What each symbol does to the units:
h: j141->j932, j562->j601, j138->j391, j949->j44, j693->j437, j951->j60, j599->j915, j963->j797, j209->j567, j461->j592, j561->j211, j80->j692, j692->j80, j505->j560, j455->j29, j889->j168, j113->j796, j796->j113, j423->j597, j391->j138, j786->j63, j291->j516, j840->j23, j161->j745, j797->j963, j29->j455, j70->j515, j891->j443, j808->j957, j820->j142, j572->j276, j601->j562, j319->j866, j168->j889, j878->j563, j150->j200, j489->j242, j581->j770, j427->j381, j87->j674, j429->j77, j347->j284, j83->j832, j102->j785, j747->j466, j200->j150, j674->j87, j148->j626, j63->j786, j464->j289, j981->j836, j597->j423, j44->j949, j560->j505, j999->j758, j274->j814, j567->j209, j563->j878, j75->j384, j770->j581, j443->j891, j626->j148, j284->j347, j77->j429, j758->j999, j289->j464, j515->j70, j915->j599, j814->j274, j314->j337, j122->j526, j866->j319, j504->j617, j832->j83, j437->j693, j242->j489, j276->j572, j634->j774, j60->j951, j932->j141, j337->j314, j957->j808, j785->j102, j774->j634, j745->j161, j516->j291, j836->j981, j526->j122, j381->j427, j469->j837, j798->j901, j211->j561, j901->j798, j23->j840, j466->j747, j384->j75, j617->j504, j592->j461, j837->j469, j142->j820
d: j141->j242, j562->j774, j138->j592, j949->j161, j693->j211, j951->j44, j599->j427, j963->j150, j209->j692, j461->j878, j561->j567, j80->j505, j692->j560, j505->j437, j455->j626, j889->j464, j113->j276, j796->j572, j423->j786, j391->j461, j786->j75, j291->j60, j840->j891, j161->j999, j797->j200, j29->j148, j70->j770, j891->j796, j808->j314, j820->j562, j572->j836, j601->j634, j319->j785, j168->j289, j878->j866, j150->j901, j489->j504, j581->j674, j427->j515, j87->j915, j429->j820, j347->j77, j83->j423, j102->j391, j747->j122, j200->j798, j674->j599, j148->j168, j63->j384, j464->j469, j981->j23, j597->j63, j44->j745, j560->j693, j999->j291, j274->j832, j567->j80, j563->j319, j75->j814, j770->j87, j443->j113, j626->j889, j284->j429, j77->j142, j758->j516, j289->j837, j515->j581, j915->j381, j814->j83, j314->j963, j122->j141, j866->j102, j504->j466, j832->j597, j437->j561, j242->j617, j276->j981, j634->j347, j60->j949, j932->j489, j337->j797, j957->j337, j785->j138, j774->j284, j745->j758, j516->j951, j836->j840, j526->j932, j381->j70, j469->j455, j798->j957, j211->j209, j901->j808, j23->j443, j466->j526, j384->j274, j617->j747, j592->j563, j837->j29, j142->j601
z: j141->j798, j562->j915, j138->j567, j949->j148, j693->j866, j951->j455, j599->j601, j963->j466, j209->j391, j461->j692, j561->j785, j80->j592, j692->j461, j505->j563, j455->j951, j889->j745, j113->j83, j796->j832, j423->j276, j391->j209, j786->j981, j291->j837, j840->j384, j161->j168, j797->j747, j29->j60, j70->j284, j891->j274, j808->j489, j820->j87, j572->j597, j601->j599, j319->j437, j168->j161, j878->j560, j150->j526, j489->j808, j581->j77, j427->j634, j87->j820, j429->j770, j347->j515, j83->j113, j102->j211, j747->j797, j200->j122, j674->j142, j148->j949, j63->j836, j464->j758, j981->j786, j597->j572, j44->j626, j560->j878, j999->j289, j274->j891, j567->j138, j563->j505, j75->j23, j770->j429, j443->j814, j626->j44, j284->j70, j77->j581, j758->j464, j289->j999, j515->j347, j915->j562, j814->j443, j314->j504, j122->j200, j866->j693, j504->j314, j832->j796, j437->j319, j242->j957, j276->j423, j634->j427, j60->j29, j932->j901, j337->j617, j957->j242, j785->j561, j774->j381, j745->j889, j516->j469, j836->j63, j526->j150, j381->j774, j469->j516, j798->j141, j211->j102, j901->j932, j23->j75, j466->j963, j384->j840, j617->j337, j592->j80, j837->j291, j142->j674
n: j141->j515, j562->j572, j138->j808, j949->j80, j693->j122, j951->j209, j599->j423, j963->j562, j209->j242, j461->j337, j561->j932, j80->j504, j692->j617, j505->j466, j455->j391, j889->j878, j113->j626, j796->j148, j423->j745, j391->j957, j786->j758, j291->j561, j840->j837, j161->j505, j797->j601, j29->j138, j70->j384, j891->j29, j808->j429, j820->j796, j572->j168, j601->j276, j319->j150, j168->j563, j878->j797, j150->j774, j489->j770, j581->j814, j427->j786, j87->j832, j429->j891, j347->j23, j83->j44, j102->j798, j747->j599, j200->j634, j674->j83, j148->j592, j63->j999, j464->j866, j981->j464, j597->j161, j44->j692, j560->j747, j999->j437, j274->j60, j567->j489, j563->j963, j75->j516, j770->j274, j443->j455, j626->j461, j284->j840, j77->j443, j758->j693, j289->j319, j515->j75, j915->j597, j814->j951, j314->j820, j122->j427, j866->j200, j504->j87, j832->j949, j437->j526, j242->j581, j276->j889, j634->j981, j60->j567, j932->j70, j337->j142, j957->j77, j785->j901, j774->j836, j745->j560, j516->j211, j836->j289, j526->j381, j381->j63, j469->j102, j798->j347, j211->j141, j901->j284, j23->j469, j466->j915, j384->j291, j617->j674, j592->j314, j837->j785, j142->j113

The rows follow the links: the fewer symbols apart two units are, the more alike their rows tend to be.

Rows of some units; one shown again gets a slightly different row:
j878
[8, -39, 82, -24, -18, 3, -27, 10, -6, 71, 58, 30, -2, -65, 3, -63, 74, 14, -46, 22, 95, -34, 22, 106, 1, 9, 92, 105, -7, -54, -18, -31, -64, -64, 3, -25, 9, 24, -2, 10, -12, 60, 12, 119, 16, 34, 28, -2, 37, 89, -42, 22, -51]
j915
[19, -27, -84, 8, 4, 23, 38, -6, -32, -5, -49, -25, 45, 38, 41, 48, 20, 107, -47, -36, 24, -84, 39, -99, 132, -6, 19, -16, -23, -41, 23, 11, 10, -14, -62, -6, -22, -23, 19, -40, -50, -48, -101, -72, -20, 37, -47, 24, 20, -51, 5, -39, 65]
j563
[-24, -40, 23, -50, -32, -63, 81, -30, -64, 52, 19, -36, 30, -60, 30, -22, -13, 6, -92, -39, 113, -40, 27, 5, 59, 4, 82, 83, -17, -25, 36, -25, 1, -76, -21, -30, -13, 28, -10, 19, 32, 51, 32, 57, 130, 45, 35, -42, 34, -6, -10, -37, 12]
j674
[17, 32, -14, 31, 26, 47, -81, 73, 15, -40, 10, 30, 23, 68, 16, 57, 20, 79, 23, -21, -61, -32, 10, -11, -39, -18, -36, -47, 28, -55, -12, 13, -67, 26, -3, -42, 11, 36, 45, 1, -33, -63, -40, -78, -124, -48, -51, 115, 18, 40, -53, -26, 42]
j758
[-36, -41, 60, -11, -21, 43, -72, 40, 27, -28, -13, 35, -65, -40, -94, -71, 51, -15, 96, 41, -12, 4, -16, -1, 13, 49, 16, -65, -28, 41, 17, 39, -6, 35, 70, -3, -65, -65, 75, -14, -33, 52, -33, 50, -84, 38, -20, 48, 76, -11, 90, 60, -33]
j83
[3, 5, 17, -13, 39, 51, -143, 96, -8, -39, -19, 28, -25, -6, 13, 38, 21, 19, 25, -9, -42, -1, 8, -31, -21, 19, -33, -53, 36, -14, -13, 28, -81, 67, 46, -38, 11, 30, 64, 5, -41, -32, -7, -59, -135, -6, -26, 86, 40, 24, 13, -41, 80]
j289
[7, -85, -15, -47, -42, -69, 61, -26, 18, 12, 16, -21, -46, -64, -29, -6, 0, -38, -2, 3, 22, 18, -2, 7, 53, 47, 52, -18, -12, 32, 51, -57, 65, -6, 36, 35, -5, -17, -6, 36, 51, 110, 15, 76, 115, 16, 37, -102, 16, -80, 56, -2, 11]
j592
[-40, -15, 18, -26, -8, -93, 59, 9, -63, 3, 32, -35, 40, -58, 28, 23, -81, -27, -83, -42, 94, -8, -2, -17, -31, -26, 34, 50, 29, -35, 23, -59, 20, -19, -26, -14, 23, 60, -5, 36, 57, 69, 102, 17, 109, 7, 14, -17, 20, 11, -34, -48, 54]
j319
[-19, -45, 13, -7, -41, -81, 111, -56, -2, 15, 25, -34, -2, -33, -40, -16, -7, -16, -43, -31, 67, 4, -7, 20, 33, 9, 48, 26, -39, 14, 55, -71, 47, -76, -2, 31, -43, -36, -5, 12, 28, 119, 49, 65, 150, 9, 5, -73, 20, -37, 17, 14, -27]
j797
[46, -8, 63, 36, -1, -11, 9, -12, 5, 65, 61, 41, 9, 15, -14, -2, 83, 79, -51, 0, 43, -35, 5, 100, -10, -12, 83, 90, -12, -109, -45, -21, -98, -77, -20, -46, -2, 57, -13, 12, -37, 30, -24, 48, 21, -1, 20, 13, 27, 62, -94, 1, -6]
j381
[22, -23, -73, 30, -33, 10, 91, -28, 32, -31, -44, -34, 4, 57, -37, 27, 30, 72, 8, -32, -60, -18, -19, -101, 91, -4, -29, -57, -42, 15, 42, 6, 56, -12, 3, 29, -46, -71, 30, -31, -27, 7, -63, -47, 14, 13, -70, 41, 27, -75, 40, 8, 35]
j601
[75, -54, -5, 40, 9, 19, -24, 0, 11, 67, 59, 58, -28, 25, 36, 40, 137, 91, -15, 6, -26, -31, 28, 105, -1, 21, 66, 32, 6, -112, -15, -30, -91, -48, 20, -35, 8, 56, -16, 29, -31, 4, -70, 25, -29, -7, 38, -23, -11, 22, -79, -29, -2]
j75
[2, 27, -22, 19, 37, 62, -90, 31, 46, -6, -52, 17, -58, 29, -18, -19, 25, -23, 130, 78, -108, 43, 18, -3, 10, 9, -31, -48, -3, 19, -80, 50, -13, 67, 3, 27, 1, -28, 9, 2, -15, -34, -44, -37, -128, -21, 18, 11, 2, -2, 59, 62, -34]
j770
[12, 48, -86, 13, 11, 32, 41, -54, -21, -38, -47, -10, 44, 59, 40, 61, -50, 6, -14, -41, -53, 0, -22, -87, 6, -55, -77, -34, 12, 53, 31, 55, 54, 16, -30, 17, 11, -11, -2, -55, 0, -122, -23, -122, -18, 3, -74, 26, -83, -65, -11, -26, 21]
j63
[-9, -61, -88, -2, -28, 0, 49, 12, 17, -18, -59, -24, -31, 18, -14, 19, 12, 16, 45, -4, -50, 11, 1, -112, 96, 22, -6, -93, -29, 42, 71, 10, 71, 41, 30, 35, -37, -43, 53, -26, -24, 26, -64, -33, -14, 16, -43, -3, 28, -101, 99, 20, 32]
j981
[51, -98, -14, 4, -5, 13, -42, 31, 82, 24, 65, 30, -102, 4, -26, 22, 118, 13, 49, 42, -59, 43, 29, 103, 5, 49, 60, -43, -20, -26, 27, -52, -12, 7, 93, 19, 0, 32, -27, 63, 6, 81, -57, 49, -16, -10, 50, -71, -12, -32, 4, 3, -15]
j526
[-21, 1, -35, 55, -45, -9, 114, -43, 4, -45, -45, -44, 64, 50, -78, -15, -26, 66, -36, -30, -5, -39, -34, -77, 74, -32, -30, -21, -68, 18, 42, -2, 49, -56, -40, 25, -37, -78, 55, -68, -34, 29, -38, -23, 38, 3, -83, 66, 56, -48, 5, 38, -8]
j798
[35, 64, 32, 69, 11, -5, 21, -33, 55, 18, 73, 6, 15, 58, -39, -25, 13, -15, 18, 41, -54, 38, 10, 109, -77, 2, 16, 53, -55, -45, -87, -24, -13, -29, -29, 33, 19, -11, -69, 14, 20, 34, 35, 50, 8, -60, 57, -47, -20, 96, -53, 64, -115]

Each walk starts at a row. The symbols on each line, taken left to right, move it on to the next unit.
Each answer is a row, close to the row of the unit it stands for.
new walk
[67, 67, -31, 55, -7, 13, -6, -8, 50, 37, 38, 36, -29, 69, -23, 24, 51, 7, 25, 42, -106, 62, 35, 85, -57, 8, 3, 14, -23, -46, -85, -8, -34, -17, -11, 61, 31, 16, -63, 37, 12, -2, -13, -7, -12, -61, 70, -57, -53, 30, -54, 43, -68]
d d h n d h n [17, -89, 68, -67, 9, 2, -86, 32, -27, 67, 31, 51, -55, -89, 24, -48, 71, -20, 11, 29, 68, -7, 18, 91, -5, 54, 93, 58, 21, -57, -9, -32, -65, -7, 38, -43, -2, 49, -14, 36, 5, 65, -18, 67, -12, 43, 53, -44, 22, 38, -4, 3, 11]
h h h n d n n n [12, -88, -71, -25, -22, -49, 68, -21, 40, 32, 13, -17, -56, -23, 6, 51, 54, 6, -2, -6, -42, 47, 39, -26, 59, 33, 48, -43, -22, 3, 68, -87, 64, 3, 47, 50, -7, 13, -24, 45, 39, 66, -50, 20, 90, 23, 33, -122, -27, -99, 19, -43, 37]
new walk
[14, 34, -81, 9, 5, -15, 38, 42, -29, -49, -37, -36, 57, 39, 34, 64, -43, 62, -33, -53, -31, -27, -1, -109, -10, -60, -61, -47, 47, -11, 30, -15, -3, 16, -48, -5, 23, 26, 40, -7, 4, -50, -33, -91, -29, -19, -54, 99, 15, -54, -25, -69, 111]
n n d z h h [-23, -91, -18, -77, -27, -55, 18, -10, -43, 68, -17, -33, -19, -86, 51, 3, 11, -32, -33, 9, 83, -33, 37, -35, 57, 41, 75, 33, 5, -32, 42, -54, 27, -10, -3, -6, -7, 32, -9, 17, 37, 49, -12, 45, 96, 67, 77, -99, 21, -47, 29, -25, 62]
n d h d n n d z h n [-18, 16, -81, -33, 22, 20, -17, -12, -35, -17, -62, -22, -15, 1, 55, 25, -42, -49, 17, -32, -31, 8, -32, -123, 38, -6, -82, -75, 37, 78, 51, 41, 62, 47, 7, -7, 16, -5, 2, -49, -8, -122, -17, -74, -49, 29, -31, -26, -58, -71, 54, -35, 44]
new walk
[-16, -4, -23, 19, -32, 8, 69, -52, -51, 17, -57, -29, 63, 29, -6, -13, -16, 85, -69, -38, 39, -89, 1, -96, 106, -38, 22, 32, -10, -36, 15, 32, 7, -73, -74, -20, -15, -38, 57, -74, -52, -3, -60, -27, 14, 42, -71, 71, 63, -7, 0, -7, 37]
d z z h h h z z n [34, -33, -21, 67, -14, 78, -5, 16, 71, -19, 17, 50, -26, 78, -73, 9, 101, 124, 36, 17, -104, 8, -10, 7, 22, 23, -13, -72, -43, -33, 3, 19, -49, -28, 31, 2, -48, -43, 61, -18, -52, -16, -90, -20, -87, -23, -73, 61, 23, -1, 10, 53, -43]
d n h h n [-29, 32, 44, 14, -9, 64, -107, 40, 44, -8, -52, 4, -32, -19, -50, -94, -13, -68, 114, 74, -35, 44, -3, -15, -17, 20, -25, -15, -16, 48, -70, 46, -6, 73, -7, 6, -26, -56, 12, -7, -11, 11, -1, 10, -80, -18, 21, 6, 58, 35, 87, 86, -63]
new walk
[-62, 19, 0, -59, 26, 11, -29, 9, -63, -11, -58, -47, 18, -54, 34, -19, -94, -86, 16, -10, 28, 4, -17, -109, 21, -10, -70, -35, 22, 103, 32, 52, 69, 66, 18, -11, -9, -40, 16, -48, 2, -78, 39, -21, 10, 29, -54, -6, -28, -39, 71, -6, 20]
h n d n n h d n z h [43, -78, 9, -32, 21, 21, -81, 47, 9, 73, 37, 42, -74, -36, 57, 21, 122, 27, 19, 20, -14, -27, 27, 75, 15, 63, 87, 24, 11, -79, -5, -46, -51, 2, 57, -40, 5, 58, -21, 38, 8, 13, -71, 55, -51, 29, 62, -48, 8, 16, -27, -37, 31]
h n z n h z d [7, -41, 90, 36, -14, -6, 9, -22, 47, 3, 77, 40, -29, -38, -73, -63, 73, 10, 0, 37, 10, 34, -6, 133, -26, 13, 61, 25, -27, -26, 18, -36, -15, -40, 40, 23, -33, -28, -5, 44, -10, 113, 30, 102, 52, -10, 15, -39, 39, 53, -4, 53, -78]
new walk
[11, -82, 73, -16, -3, 8, -67, 28, 50, 31, 69, 33, -77, -64, -42, -32, 57, -10, 61, 24, 0, 56, -2, 109, -38, 47, 56, -1, -12, -9, 17, -51, -10, -2, 75, 15, -8, 19, -8, 56, -1, 106, -3, 110, -9, 2, 44, -76, 29, 4, 26, 36, -32]
d z n d n h d z [-1, 24, -22, 12, -5, -90, 83, -17, -55, -19, 48, -46, 81, 13, 33, 52, -65, -2, -114, -77, 61, 5, -1, 0, -38, -58, 9, 41, 29, -56, -4, -60, -19, -49, -39, -21, 28, 41, -17, 30, 41, 26, 69, -27, 104, -20, -6, 8, -29, 1, -89, -69, 54]
d d h n d h n [19, -14, -89, -40, -27, -36, 49, -26, 34, 46, -16, -40, -49, -9, 61, 36, 1, -64, 37, 17, -57, 84, 39, -24, 10, 51, -14, -30, -7, 7, -18, -43, 63, 15, -15, 79, 37, 5, -73, 40, 76, 16, 9, -34, 72, -22, 88, -141, -57, -78, 28, -12, -2]
new walk
[57, -47, -66, -8, -38, -32, 78, -42, -41, 76, 9, -2, 2, 4, 73, 51, 55, 62, -68, -31, 10, -32, 53, -9, 74, 0, 64, -1, -5, -80, 27, -62, 3, -71, -30, 4, 18, 42, -26, 9, 32, 5, -69, -8, 77, 20, 31, -30, -43, -61, -65, -63, 47]
z z d z n d z h d z [-10, 37, -7, -22, 72, 94, -131, 21, 19, -6, -7, 34, -31, 12, 10, 11, 0, -29, 73, 27, -54, 20, -20, 8, -42, 3, -69, -49, 56, 62, -15, 69, -22, 84, 56, -10, 12, 19, 22, -22, -18, -114, -16, -34, -112, 4, -29, 28, -43, 8, 34, -4, 20]
z d n z n n [-14, 63, 63, 54, 16, 46, -48, 38, -11, -66, 14, 37, 34, 57, -27, 0, -13, 52, -26, -23, -2, -24, -27, 7, -40, -45, -6, 25, 36, -47, -31, 26, -63, -3, -35, -55, 1, 8, 54, -38, -44, -22, 9, -50, -79, -39, -67, 147, 49, 94, -73, -16, 16]
new walk
[36, 7, -7, -25, 56, 39, -80, 10, 11, 40, 54, 41, -52, -1, 65, 36, 47, -51, 35, 1, -46, 42, 5, 101, -91, 19, -19, -12, 54, 21, 0, -13, -24, 46, 71, 0, 40, 69, -78, 34, 33, -79, 24, 14, -42, 12, 54, -87, -109, 14, -11, -15, -11]
d n z h z h [4, -30, 75, -45, 12, -27, -102, 84, -27, 0, 52, 30, -44, -72, 20, 18, 2, -41, 7, 8, 77, 24, 15, 76, -75, -11, 47, 24, 59, -43, -25, -37, -46, 55, 44, -44, 52, 81, 1, 63, 24, 38, 50, 52, -3, -21, 64, -5, 18, 54, -16, -20, 30]
n d d z h h [-30, -17, 95, 28, -3, 59, -35, 4, 49, -41, 11, 25, 6, -3, -107, -90, 30, 36, 52, 22, 9, -8, -43, 39, 13, 17, 32, -16, -47, 36, 14, 36, -20, -9, 29, -23, -69, -55, 73, -21, -45, 62, -11, 56, -40, 10, -52, 57, 82, 36, 23, 86, -63]
